Below is a small trained network, with its code and all its weights. Each question gives an input and a target symbol and asks what happens when units are switched off, that is, made to give their printed mean instead of their output.

import numpy as np


def w(rows, s, z=0):
    codes = np.array(rows[::2]) - 128.0
    scale = np.full(codes.shape[1], s)
    scale[-1] = z or s
    return codes * scale


def softmax(a):
    e = np.exp(a - a.max(-1, keepdims=True))
    return e / e.sum(-1, keepdims=True)


def log_softmax(a):
    a = a - a.max(-1, keepdims=True)
    return a - np.log(np.exp(a).sum(-1, keepdims=True))


def net(x, mask):
    ids = ['αβγεζθλπστφψω'.index(c) for c in x.split()]
    T = len(ids)
    res = E[ids] + P[:T]
    u = 0
    for l in range(2):
        r = res
        for j in range(3):
            rows = slice(3 * j, 3 * j + 3)
            q, k, v = (r @ M[l][rows].T for M in (Q, K, V))
            z = softmax(np.where(np.tri(T) > 0, q @ k.T / 3**0.5, -1e9)) @ v
            o = O[l][rows]
            res = res + np.where(mask[u + j], z, o[:, -1]) @ o[:, :-1]
        u += 3
    return log_softmax(res[-1] @ U[:, :-1].T + U[:, -1])


Q, K, V, O = {}, {}, {}, {}
E = w([
[158,65,191,171,197,173,168,106,176],'α',
[133,148,185,141,106,152,237,129,64],'β',
[12,123,65,68,110,159,151,112,94],'γ',
[107,120,114,141,253,121,91,134,148],'ε',
[99,106,138,210,112,196,164,135,177],'ζ',
[159,81,78,240,127,68,210,161,125],'θ',
[202,83,167,123,200,145,120,71,107],'λ',
[97,92,159,116,157,117,111,233,120],'π',
[154,127,90,153,115,121,91,98,47],'σ',
[170,226,120,103,165,128,193,211,126],'τ',
[143,135,155,95,69,202,160,212,93],'φ',
[127,164,84,180,123,174,73,147,131],'ψ',
[83,166,170,146,93,22,114,67,148],'ω',
],0.02)
P = w([
[98,95,11,26,132,105,159,121,131],'0',
[82,142,69,88,135,158,141,119,95],'1',
[87,151,101,116,126,154,140,135,87],'2',
[104,150,123,143,127,147,132,137,97],'3',
[120,152,144,165,125,141,120,138,96],'4',
[134,154,163,184,118,129,117,142,103],'5',
[153,153,177,204,115,120,107,142,106],'6',
[174,147,204,208,109,118,89,154,116],'7',
[201,163,198,223,126,80,106,155,111],'8',
],0.012)
Q[0] = w([
[74,54,119,240,125,164,117,145,163],'0.h1',
[79,165,154,198,189,114,214,145,76],'0.h1',
[128,211,139,115,132,142,159,93,134],'0.h1',
[116,236,167,120,139,100,154,192,87],'0.h2',
[105,215,176,240,208,111,164,134,53],'0.h2',
[86,96,87,153,104,134,114,175,146],'0.h2',
[166,110,133,46,68,145,99,97,254],'0.h3',
[142,139,109,237,136,104,175,140,57],'0.h3',
[132,210,126,161,168,90,104,170,127],'0.h3',
],0.0089)
K[0] = w([
[43,172,183,124,71,58,147,24,198],'0.h1',
[120,130,254,216,146,131,48,138,125],'0.h1',
[129,118,119,236,151,174,130,133,165],'0.h1',
[162,132,199,197,55,97,59,138,119],'0.h2',
[236,160,244,195,105,128,97,150,121],'0.h2',
[67,207,107,79,147,71,94,56,141],'0.h2',
[63,99,42,49,132,102,143,90,132],'0.h3',
[142,178,207,145,120,108,85,162,144],'0.h3',
[120,87,169,192,130,95,65,132,107],'0.h3',
],0.0079)
V[0] = w([
[139,159,146,85,109,86,119,98,109],'0.h1',
[97,138,130,134,112,151,152,100,144],'0.h1',
[157,162,98,133,60,139,119,159,171],'0.h1',
[112,6,153,167,114,122,141,139,77],'0.h2',
[103,102,109,131,112,95,134,108,160],'0.h2',
[135,147,108,146,160,87,155,99,129],'0.h2',
[99,118,82,170,109,152,96,94,100],'0.h3',
[130,87,129,111,120,149,100,154,169],'0.h3',
[119,130,100,169,133,112,162,160,138],'0.h3',
],0.013)
O[0] = w([
[155,210,116,15,145,104,94,131,68,88],'0.h1',
[156,180,135,136,147,125,162,27,158,115],'0.h1',
[107,230,36,123,55,126,100,90,133,125],'0.h1',
[85,104,129,229,111,189,73,216,109,80],'0.h2',
[93,203,202,185,157,222,153,77,121,78],'0.h2',
[118,151,136,97,179,80,144,151,51,208],'0.h2',
[96,162,73,208,225,61,93,152,174,96],'0.h3',
[131,129,131,110,118,182,150,114,253,29],'0.h3',
[83,107,173,190,234,114,130,42,91,254],'0.h3',
],0.006,0.0073)
Q[1] = w([
[170,178,138,65,112,181,204,174,144],'1.h1',
[85,106,133,79,118,155,80,123,193],'1.h1',
[138,85,150,79,86,105,175,88,153],'1.h1',
[243,157,127,100,207,175,97,153,65],'1.h2',
[178,117,142,138,145,115,131,103,3],'1.h2',
[207,90,140,110,104,172,127,101,125],'1.h2',
[152,67,98,124,129,80,94,53,117],'1.h3',
[53,46,49,127,90,78,173,183,168],'1.h3',
[199,108,144,152,143,130,134,128,52],'1.h3',
],0.0079)
K[1] = w([
[143,91,153,103,94,118,176,108,105],'1.h1',
[62,66,15,107,115,143,149,129,142],'1.h1',
[207,133,43,175,171,188,156,159,113],'1.h1',
[90,111,182,89,87,73,60,82,110],'1.h2',
[136,186,183,147,116,138,86,95,94],'1.h2',
[101,110,164,85,157,71,145,100,226],'1.h2',
[90,157,149,90,181,157,101,178,166],'1.h3',
[1,109,89,77,191,220,110,104,79],'1.h3',
[173,180,198,164,115,137,89,119,111],'1.h3',
],0.0086)
V[1] = w([
[134,108,148,155,44,88,126,152,145],'1.h1',
[65,114,181,126,81,121,85,16,129],'1.h1',
[143,78,112,79,89,139,150,62,123],'1.h1',
[195,141,128,127,157,175,121,95,84],'1.h2',
[180,113,58,134,138,179,144,171,140],'1.h2',
[124,172,113,119,168,126,255,191,144],'1.h2',
[151,213,184,123,167,162,119,163,177],'1.h3',
[162,189,106,151,191,250,100,159,70],'1.h3',
[43,60,157,103,120,104,74,46,111],'1.h3',
],0.0085)
O[1] = w([
[83,147,113,122,166,179,129,104,85,28],'1.h1',
[197,120,190,88,137,183,113,137,109,43],'1.h1',
[109,63,162,203,120,179,53,116,91,59],'1.h1',
[255,123,111,144,99,102,140,118,118,167],'1.h2',
[228,152,156,121,161,153,134,194,92,34],'1.h2',
[117,193,146,156,161,162,149,198,145,254],'1.h2',
[109,184,166,87,143,77,162,167,201,64],'1.h3',
[170,229,197,88,99,134,85,148,105,162],'1.h3',
[145,10,50,87,127,151,104,95,140,74],'1.h3',
],0.0087,0.007)
U = w([
[144,133,140,140,65,189,118,161,130,189],'α',
[169,127,65,134,105,93,63,127,68,72],'β',
[161,94,126,109,239,77,100,163,155,60],'γ',
[111,99,95,200,166,91,140,126,109,18],'ε',
[203,104,199,152,172,179,160,109,175,133],'ζ',
[135,149,212,141,187,197,130,92,4,2],'θ',
[80,87,134,109,132,102,68,238,107,106],'λ',
[142,148,114,189,93,185,158,66,218,220],'π',
[254,90,168,88,156,140,111,111,104,245],'σ',
[42,161,168,111,115,105,120,94,126,87],'τ',
[154,177,44,173,123,130,44,130,212,186],'φ',
[202,173,122,87,161,128,169,141,121,192],'ψ',
[111,115,57,75,173,183,188,41,77,173],'ω',
],0.0075,0.0042)

Each question gives the input, a string of symbols that net reads in full, and the target symbol t.
The units are the heads (3 rows each of Q, K, V and O). Each row of codes is followed by its name. A weight is (code - 128) times the scale printed after its matrix; where a second scale follows, it is the last column's (O and U).
mask holds one flag per head, layer by layer. A switched-off head (its flag False) gives its mean, the last column of its rows in O, instead of its output. The means were averaged over made-up inputs and are rounded, as every weight is.
A unit's drop is (log p(t) with every unit on - log p(t) with that unit switched off) / (log p(t) with every unit on - log p(t) with every unit switched off).
The circuit of an input: a set's keep is (log p(t) with only the set's units on - log p(t) with every unit switched off) / (log p(t) with every unit on - log p(t) with every unit switched off). Starting from all 6 units, units are removed one at a time, each time the one whose removal leaves the highest keep (on an exact tie, the one counted first), for as long as the keep stays at least 0.8.
circuit, biggest first: the units of the circuit, biggest drop first
unit that matters most: the unit with the biggest drop
heads that matter: for each layer, one digit per head in row order, 1 if its drop is at least 0.15 and else 0, layers parted by /
input ω τ θ, target τ: unit that matters most -> 1.h2
input ε β θ θ τ σ, target ψ: heads that matter -> 010 / 101
input σ τ ζ ω ω θ ε ω σ, target ω: circuit, biggest first -> (1.h2 1.h3)
input τ τ φ, target α: heads that matter -> 011 / 110
input ω θ ε ε γ τ τ π, target τ: heads that matter -> 101 / 011
input λ τ τ θ β ε ω β, target ω: heads that matter -> 000 / 111
input ψ τ ω ζ, target ω: heads that matter -> 100 / 011
input β σ φ ω τ, target ω: circuit, biggest first -> (1.h3 1.h2)
input τ ψ ω σ τ τ ε, target τ: circuit, biggest first -> (1.h2 1.h3 0.h1)
input ω τ τ φ τ τ ψ θ τ, target θ: circuit, biggest first -> (0.h2 1.h1)
input θ θ τ τ ω ω β σ ω, target σ: circuit, biggest first -> (1.h1 1.h2 0.h1)
input γ τ θ τ λ, target σ: heads that matter -> 001 / 010
input ψ τ τ γ ω ψ π τ σ, target τ: circuit, biggest first -> (1.h2 1.h3)
input ζ τ π τ ω θ, target ω: heads that matter -> 110 / 111
input ω θ τ, target θ: circuit, biggest first -> (1.h1)
input σ ω τ ζ, target τ: circuit, biggest first -> (0.h1 1.h2 0.h2 1.h3)
input φ λ θ σ θ π ω ψ, target ω: heads that matter -> 100 / 111
input σ ψ τ ω ω β τ ω θ, target ω: circuit, biggest first -> (1.h2 1.h1 0.h1)
input τ θ ω, target θ: heads that matter -> 000 / 100
input ω ω ω, target ω: heads that matter -> 000 / 011
input τ τ ψ τ, target φ: heads that matter -> 111 / 100
input σ ζ ω τ, target ω: unit that matters most -> 1.h3
